How the objects are linked:
q356 ω q262
q356 γ q100
q356 β q704
q356 φ q261
q356 δ q41
q356 ζ q802
q911 ω q100
q911 γ q262
q911 β q808
q911 φ q223
q911 δ q871
q911 ζ q13
q372 ω q857
q372 γ q917
q372 β q13
q372 φ q375
q372 δ q485
q372 ζ q808
q8 ω q114
q8 γ q681
q8 β q638
q8 φ q716
q8 δ q902
q8 ζ q896
q848 ω q499
q848 γ q168
q848 β q835
q848 φ q41
q848 δ q261
q848 ζ q53
q802 ω q961
q802 γ q861
q802 β q824
q802 φ q641
q802 δ q210
q802 ζ q356
q53 ω q292
q53 γ q671
q53 β q567
q53 φ q210
q53 δ q641
q53 ζ q848
q641 ω q448
q641 γ q588
q641 β q215
q641 φ q802
q641 δ q53
q641 ζ q261
q346 ω q704
q346 γ q808
q346 β q262
q346 φ q743
q346 δ q888
q346 ζ q917
q196 ω q896
q196 γ q567
q196 β q671
q196 φ q491
q196 δ q640
q196 ζ q114
q993 ω q671
q993 γ q292
q993 β q896
q993 φ q576
q993 δ q541
q993 ζ q638
q491 ω q485
q491 γ q818
q491 β q229
q491 φ q196
q491 δ q857
q491 ζ q6
q743 ω q825
q743 γ q902
q743 β q901
q743 φ q346
q743 δ q681
q743 ζ q284
q896 ω q196
q896 γ q922
q896 β q993
q896 φ q485
q896 δ q375
q896 ζ q8
q402 ω q223
q402 γ q261
q402 β q135
q402 φ q100
q402 δ q168
q402 ζ q588
q825 ω q743
q825 γ q135
q825 β q261
q825 φ q704
q825 δ q835
q825 ζ q215
q716 ω q6
q716 γ q888
q716 β q871
q716 φ q8
q716 δ q808
q716 ζ q485
q808 ω q206
q808 γ q346
q808 β q911
q808 φ q902
q808 δ q716
q808 ζ q372
q888 ω q720
q888 γ q716
q888 β q363
q888 φ q681
q888 δ q346
q888 ζ q732
q640 ω q375
q640 γ q215
q640 β q588
q640 φ q857
q640 δ q196
q640 ζ q135
q871 ω q757
q871 γ q363
q871 β q716
q871 φ q638
q871 δ q911
q871 ζ q576
q576 ω q229
q576 γ q183
q576 β q485
q576 φ q993
q576 δ q13
q576 ζ q871
q824 ω q917
q824 γ q857
q824 β q802
q824 φ q215
q824 δ q818
q824 ζ q704
q210 ω q183
q210 γ q229
q210 β q818
q210 φ q53
q210 δ q802
q210 ζ q41
q41 ω q363
q41 γ q757
q41 β q720
q41 φ q848
q41 δ q356
q41 ζ q210
q223 ω q402
q223 γ q901
q223 β q902
q223 φ q911
q223 δ q638
q223 ζ q541
q757 ω q871
q757 γ q41
q757 β q6
q757 φ q168
q757 δ q100
q757 ζ q229
q681 ω q835
q681 γ q8
q681 β q499
q681 φ q888
q681 δ q743
q681 ζ q922
q375 ω q640
q375 γ q284
q375 β q541
q375 φ q372
q375 δ q896
q375 ζ q902
q961 ω q802
q961 γ q13
q961 β q917
q961 φ q448
q961 δ q183
q961 ζ q262
q917 ω q824
q917 γ q372
q917 β q961
q917 φ q284
q917 δ q732
q917 ζ q346
q261 ω q901
q261 γ q402
q261 β q825
q261 φ q356
q261 δ q848
q261 ζ q641
q6 ω q716
q6 γ q720
q6 β q757
q6 φ q114
q6 δ q206
q6 ζ q491
q499 ω q848
q499 γ q638
q499 β q681
q499 φ q363
q499 δ q901
q499 ζ q292
q114 ω q8
q114 γ q835
q114 β q168
q114 φ q6
q114 δ q135
q114 ζ q196
q448 ω q641
q448 γ q541
q448 β q284
q448 φ q961
q448 δ q292
q448 ζ q901
q671 ω q993
q671 γ q53
q671 β q196
q671 φ q229
q671 δ q588
q671 ζ q168
q720 ω q888
q720 γ q6
q720 β q41
q720 φ q835
q720 δ q704
q720 ζ q818
q818 ω q732
q818 γ q491
q818 β q210
q818 φ q567
q818 δ q824
q818 ζ q720
q135 ω q902
q135 γ q825
q135 β q402
q135 φ q206
q135 δ q114
q135 ζ q640
q485 ω q491
q485 γ q732
q485 β q576
q485 φ q896
q485 δ q372
q485 ζ q716
q835 ω q681
q835 γ q114
q835 β q848
q835 φ q720
q835 δ q825
q835 ζ q567
q638 ω q168
q638 γ q499
q638 β q8
q638 φ q871
q638 δ q223
q638 ζ q993
q13 ω q861
q13 γ q961
q13 β q372
q13 φ q541
q13 δ q576
q13 ζ q911
q363 ω q41
q363 γ q871
q363 β q888
q363 φ q499
q363 δ q262
q363 ζ q183
q922 ω q567
q922 γ q896
q922 β q292
q922 φ q732
q922 δ q284
q922 ζ q681
q704 ω q346
q704 γ q206
q704 β q356
q704 φ q825
q704 δ q720
q704 ζ q824
q567 ω q922
q567 γ q196
q567 β q53
q567 φ q818
q567 δ q215
q567 ζ q835
q215 ω q284
q215 γ q640
q215 β q641
q215 φ q824
q215 δ q567
q215 ζ q825
q168 ω q638
q168 γ q848
q168 β q114
q168 φ q757
q168 δ q402
q168 ζ q671
q183 ω q210
q183 γ q576
q183 β q732
q183 φ q292
q183 δ q961
q183 ζ q363
q732 ω q818
q732 γ q485
q732 β q183
q732 φ q922
q732 δ q917
q732 ζ q888
q262 ω q356
q262 γ q911
q262 β q346
q262 φ q901
q262 δ q363
q262 ζ q961
q284 ω q215
q284 γ q375
q284 β q448
q284 φ q917
q284 δ q922
q284 ζ q743
q100 ω q911
q100 γ q356
q100 β q206
q100 φ q402
q100 δ q757
q100 ζ q861
q541 ω q588
q541 γ q448
q541 β q375
q541 φ q13
q541 δ q993
q541 ζ q223
q901 ω q261
q901 γ q223
q901 β q743
q901 φ q262
q901 δ q499
q901 ζ q448
q229 ω q576
q229 γ q210
q229 β q491
q229 φ q671
q229 δ q861
q229 ζ q757
q857 ω q372
q857 γ q824
q857 β q861
q857 φ q640
q857 δ q491
q857 ζ q206
q292 ω q53
q292 γ q993
q292 β q922
q292 φ q183
q292 δ q448
q292 ζ q499
q588 ω q541
q588 γ q641
q588 β q640
q588 φ q861
q588 δ q671
q588 ζ q402
q206 ω q808
q206 γ q704
q206 β q100
q206 φ q135
q206 δ q6
q206 ζ q857
q861 ω q13
q861 γ q802
q861 β q857
q861 φ q588
q861 δ q229
q861 ζ q100
q902 ω q135
q902 γ q743
q902 β q223
q902 φ q808
q902 δ q8
q902 ζ q375

The rows follow the links: the fewer symbols apart two objects are, the more alike their rows tend to be.

Here are some objects, each with a row of numbers. One shown again gets a slightly different row.
q541:  -107    -88   -588   -211    -30   -128   -116     96    335     96   -616    266   -673    139    504   -235   -215   -602   -403   -741   -424   -318   -310     97   -511    -88    415    -55   -412    314   -207      7    543   -621     95   -231     -8    105   -186    163    167   -762    287   -180     69    -28    133     88   -146   -248    154    172    266    298   -292  -1134
q485: -149    85   -57  -418   594   377   111   -54   661   -88   -78   209   239   -62  -206    40  -477   185   335   -24  -188    -6   458   870   535  -336    76   290  -555   113   -50   359  -502   394   216   688  -412  -100  -422  -115   556   -43  -593   384   -53  -559  1166  -211  -320   600   279   -67  -513   -30   307   102
q292:  -45   158  -597   210  -338   420  -190  -106   527   584  -524   492  -290   306  1006  -393  -344   262    35    44  -698  -237  -161   125  -171    40  -212   181  -249  -702   388   106    53  -530   -29   290  -123    16  -208  -567   -63  -375   401    86   251   232    51    90   488  -371    94   650   366   287  -190  -393
q491: -247  -415   222  -573   144    71   310   173   256  -185   110    27   378  -195  -186   222  -535   298   279   591    89   117   449   514   768   -98  -177  -213  -177   102  -138   239  -177   709    70   273  -585   -35  -499    18  -168   228  -515   260   177  -748  1005    45  -140   435   555   148  -401  -209   207   211
q671: -267  -610  -390   -29  -389    69   -67  -310   255   559  -581   213    77   150   162  -109  -407  -272   190  -457  -530  -333   490  -215   571   409  -256  -504  -159   241   101   351   465   286  -137    37    88   430   -59  -163  -726    21   767   -83   223  -530   -23   828  -114  -447   243  -304   509   380   192  -514
q346:   477    549    483    219    378   -170    -84    -20   -166   -305    577   -359    206   -118   -310     73    401    -37    -71    232    652    403   -473     85   -594   -162    243    473    308    -65     -7   -402   -620   -411    156    293    106   -446    247     53    708    258   -485     59   -353    574    -42  -1037    100    200   -344    -79   -576   -610   -144    643
q720:   72   278   480    52   -44   153   -21    34   -73  -252   615  -486   760   -42  -160   268   353   667    46  1133   477   187   173   -84   408    11  -257   207   322  -380   212   -95  -705   215   -39   298  -218   -79    65  -188   -24   567  -336   297   -32  -187   -77    -7   251   367  -212   -99  -246  -462    18  1083
q640: -127   118  -301  -331   681   -88   748   269   387  -350  -242    91  -356  -127  -872   308  -186  -228  -152  -145   628   178   -41   189   491    12   352  -423    83   410  -466    41   430   -65   181  -255  -245   -65    30   446  -758  -154  -210  -226   128  -514   567    39  -238  -142   679   521  -334  -299   -40  -253
q704:  196   214   458   277    74  -171   -92   313  -617  -444   633  -393   251   -67  -571   318   512   189   -94   550   807   624  -394  -477  -125  -215    14   116   423   127   -70  -494  -416   182   105   -58   -76  -482    83   413   -71   403  -664  -241  -144   272  -246  -595   -40   120   -95    37  -321  -577     7   766
q8:   31   937   319  -184   829    31   364  -161   479  -501    91  -115   250  -585  -475    -3   145   -20  -288  -126   233  -485   154   412    33    99   168   -86    35    31   559   726  -192   -88  -267   547   -45   628   162  -612   532   510    85   303   421  -481   360   190   132   635  -287  -381  -494  -306   398  -220

Each walk starts at a row. The symbols on each line, taken left to right, move it on to the next object.
Answer with the object's row; about right is enough.
---
 -42   556  -387  -379   754   208   561   -45  1018  -113  -257   522    -4   -45  -375  -102  -662   -46   302   -96  -213  -288   361   789   249   -26   203    46  -240    13   212   679   143   -82  -122   457  -354   366  -180  -433    34    77    98   188   281  -505   955    69    91   356   250   294  -321   -43   164  -193
β ζ δ γ δ δ β ζ ω ->   78   464  -439   -87   288   205   453   285   389  -312   118   116  -388  -189  -550   201  -187   164   -71   563   569   828  -273   -43   208   118   283   -35   397   -50  -198  -430   262  -467   572  -269  -141  -348   116   195  -989   102  -189  -485    16    28   242  -346   204  -530   616  1075  -415  -248  -282   202
ζ φ ζ ω β γ δ δ -> -303  -627  -372  -134  -198   -95  -284    13  -359   350  -519   349  -534    87   698  -177  -463  -350    34  -776  -546  -339   -98   386  -377  -531   174   224  -419   354  -525   -65   200   -48   -35  -243     9  -242  -596   461   592  -702  -474   -26  -226   319   279  -338  -366   175   303  -241   370   132  -203  -594
---
  58   619  -160   495  -420   272  -264  -247    30    70   -44  -252    44   -93   875  -375   326   309  -288   156  -297  -590   -67  -254  -551   200  -100    34    54  -649   787   312   -30  -692  -173   285   370   251   239  -670   277   -53   659   178   257   171  -563   135   460  -146  -519   -29   525    52  -223    24
φ ω φ δ φ ->  268  -604   141   421  -747  -345  -524     7  -710   337   258  -236   228   139   123   206   559  -103    20    24   -86   202   -66  -834  -104   141  -158    89   104    86  -198  -494   -94   267  -165   -86   345  -209   310   310  -213    24   361  -172  -418   464  -944  -217  -145  -577   -95  -299   188   157  -110   205
ζ φ ζ δ φ β φ φ β ->   -10   -548    370    295   -780     14   -478   -210   -501    315    176   -341    562    225    328    -28    365    215    195    281   -427     81    206   -788     98    175   -587     37    -34   -290    213   -289   -183    614   -191    -95    279    -23    138   -110     15    277    436    -55   -167    312  -1024    277    122   -360   -285   -553    590    271     39    393
---
  -46    255     50    -15     43   -265   -209    -76   -406   -167   -185   -204   -656   -395    298   -120    331   -471   -533   -787     56   -651   -400     55   -870    -79    347   -375   -160    244     -4    289    261   -595   -262   -450    535    514    362    -67    627   -544    115     73    -15    202   -404    264    -79    211   -573   -392    313    204     35  -1004
ζ φ φ φ ζ δ -> -394  -218   204   -60  -208   -65  -371   -12  -479   107   -53  -158   251   -69   820  -463    89   -40  -320  -480  -613  -792   120   175  -245  -211  -203    88  -400     7   379   493  -272   397  -490   -13   163   365  -113  -182  1087  -340  -131   481    67   -39   -86   353  -203   595  -407  -929   435   149   103  -177
φ δ ω ω δ δ ω ->  -51  -402  -108  -162  -180  -533   -85   -66  -592   135  -302  -369  -501   -69  -159   138   318  -601  -420  -580   223  -233   -85  -590    77   342    24  -329   205   660  -256   -12   652    67  -330  -530   471   467   262   242  -275  -145   515  -178  -110  -127  -611   452  -296  -362  -263  -578   448   346    43  -441
---
  68  -883  -370   267  -715  -273  -419   -38  -331   453  -249   346    85   697  -152    24  -116  -163   241   -69  -220   510  -242  -561   148    79  -169   235  -142   -75  -554  -776   285   310   282  -313    25  -480  -104   387  -504  -175   202  -238  -371   464  -391  -220  -191  -745   322    65   297   244  -143    57
ζ γ φ ζ ω δ -> -366    42  -397  -304  -183   403     7  -117   521   406  -663   537  -346    21   939  -360  -405   -67   -27  -473  -727  -703   251   363    68  -134     3  -101  -464  -207   286   519   309  -182  -268   124  -185   458  -243  -362   262  -290   299   125   387  -263   417   345   210    76    90    26   416   251    10  -870
φ β ζ δ γ φ γ ω ->  166   613   213  -400   627  -337   512   239  -127  -771   177  -402  -157  -643  -927   584   262  -379  -533  -182  1150   -18  -169     5   -38   426   304  -451   324   500   -56   211   142  -242   158  -613    48   540   263   296  -341   167  -299  -199   271  -257    17   154  -255   203    67   -93  -528  -375   137  -192
---
-259  -557  -365  -128  -360  -280   173    21  -122   419  -510   291  -273   312   -99    54  -171  -650  -218  -709    62    38    86  -176   112   330    75  -486  -131   614  -503    -2   722   131   -22  -342   233   150   -46   233  -781  -444   464  -400   121   -23  -193   455  -339  -668   497   -63   441   446   -23  -762
φ ω ζ ζ φ ζ ω γ ->   307   -153    -44    461   -567   -409   -236   -204   -291    287     18   -244   -256    -14   -173    184    636    -95   -250    -37    243     21   -165   -849   -217    390     -4    -57    207   -193     61   -430    556   -168   -212   -206    403     54    383    -38   -638     16    690   -434   -142    428  -1045    121    126   -681   -300   -182    642    307    -21    -63
ω φ ω ζ ω ζ φ β ->  403   999   184   281   751  -172   121  -200   103  -361   300  -108  -192  -273  -473   169   429   -54  -420   240   716   100  -511    -1  -682    89   395   223   340   -87   240   -19  -100  -800   219   131   324   -28   382  -105    91   271    86   -54   101   549  -119  -464   334   -77  -272   348  -410  -399    11   158
---
-311  -679  -157  -344  -250   353  -265    -1    74   381  -579   284   -17   204   881  -398  -581   -55   210  -450  -988  -536   134   364    68  -533  -194   216  -706   -11    75   359    25   369  -212   109  -285  -158  -373   -49   625  -608  -170   188    -7  -220   607   118  -116   328   148  -253   406   313    29  -386
β ω γ γ δ β -> -207  -987   -90  -146  -416  -304  -151    56  -380   493  -389   226     1   445  -160    94  -185  -578   226  -571  -277    60   144  -290   384   -33   -80  -244  -378   582  -733   -26   543   589   270  -278   101   -62  -337   547  -375  -445   161  -294  -394   -29  -236   154  -487  -312   283  -361   169   371    20  -460
δ ω δ δ γ ω γ ω γ -> -164  -411  -298   164  -510   577  -535   -19   253   460  -194   264    72   448  1104  -438  -401   441   159   287  -937  -145   -43   135  -113  -271  -262   429  -347  -636   260  -192  -271   -13    67   190  -219  -552  -203  -239   493  -422  -144   134   -86   328    -1  -186   138    10    74   170   450   209  -253   224
---
  68   489  -407  -266   938  -149   407     3   582   -56  -232   355  -572  -126  -637   -31  -302  -374    54  -479   348   195  -116   579   -46   -69   674  -134  -117   436  -316   145   228  -558   171   137  -122    10  -153   110    65  -228  -282  -195    48  -127   920  -276    68    71   493   370  -421    15   104  -402
ζ δ δ β φ ->    -1   -237    253      6   -120   -303   -346     28  -1128    -66   -179   -467   -135   -250    405   -143    240   -399   -369   -795    125   -418   -253    100   -684   -314    294    137   -298    375    109     73     15     81   -193   -459    232    -77   -234    415    923   -356   -383    249   -268    424   -133   -137   -417    409   -418   -756    228      1    -84   -358
γ φ γ γ φ φ γ δ ω ->  -114   -310    170    -12   -282   -184   -260   -184   -147    288    -44   -318    123   -190     83    217    289   -185   -120   -373   -184   -552    385   -450    259    629   -207   -592    -49    -30    492    450    301    237   -311   -286    283    732    198   -259   -330     90    799    -63    199   -382   -698    983     10   -232   -375  -1005    445    467    202   -284
---
 -160    421     77   -243   -157     96   -176   -195   -129      1   -216   -101   -205   -431    777   -318      5    -22   -350   -559   -125  -1044    149    -10   -343    125     48   -136   -277   -198    483    605    129   -174   -523     39    209    857    246   -465    720    -97    354    299    433   -319   -230    656     58    308   -508   -517    350    160    152   -628
γ ζ φ β φ ζ β δ φ ->  172   -94   176   422  -549  -118  -727  -127  -824   154    22  -170  -233   -57   558  -320   471   -75  -284  -202   -66     7  -442  -477  -962  -346    12   468  -133  -131    39  -340  -169  -247    73  -349   369  -270    40   321   896  -354  -145    42  -246   951  -597  -466    80   -47  -468  -265   369    -7   -90   133
γ φ β ω ω γ ζ φ ->  397   142   -10   178   410   134   132    99   376     9   341   214    -9   259  -250    10   -48   134   157   277   131   817  -321   453  -436  -534   215   448  -110   -34  -484  -589  -247  -249   367   172  -317  -724  -198   255   290   -44  -396    91  -291   400   460  -861    67    12   337   592  -437  -260   -48   371
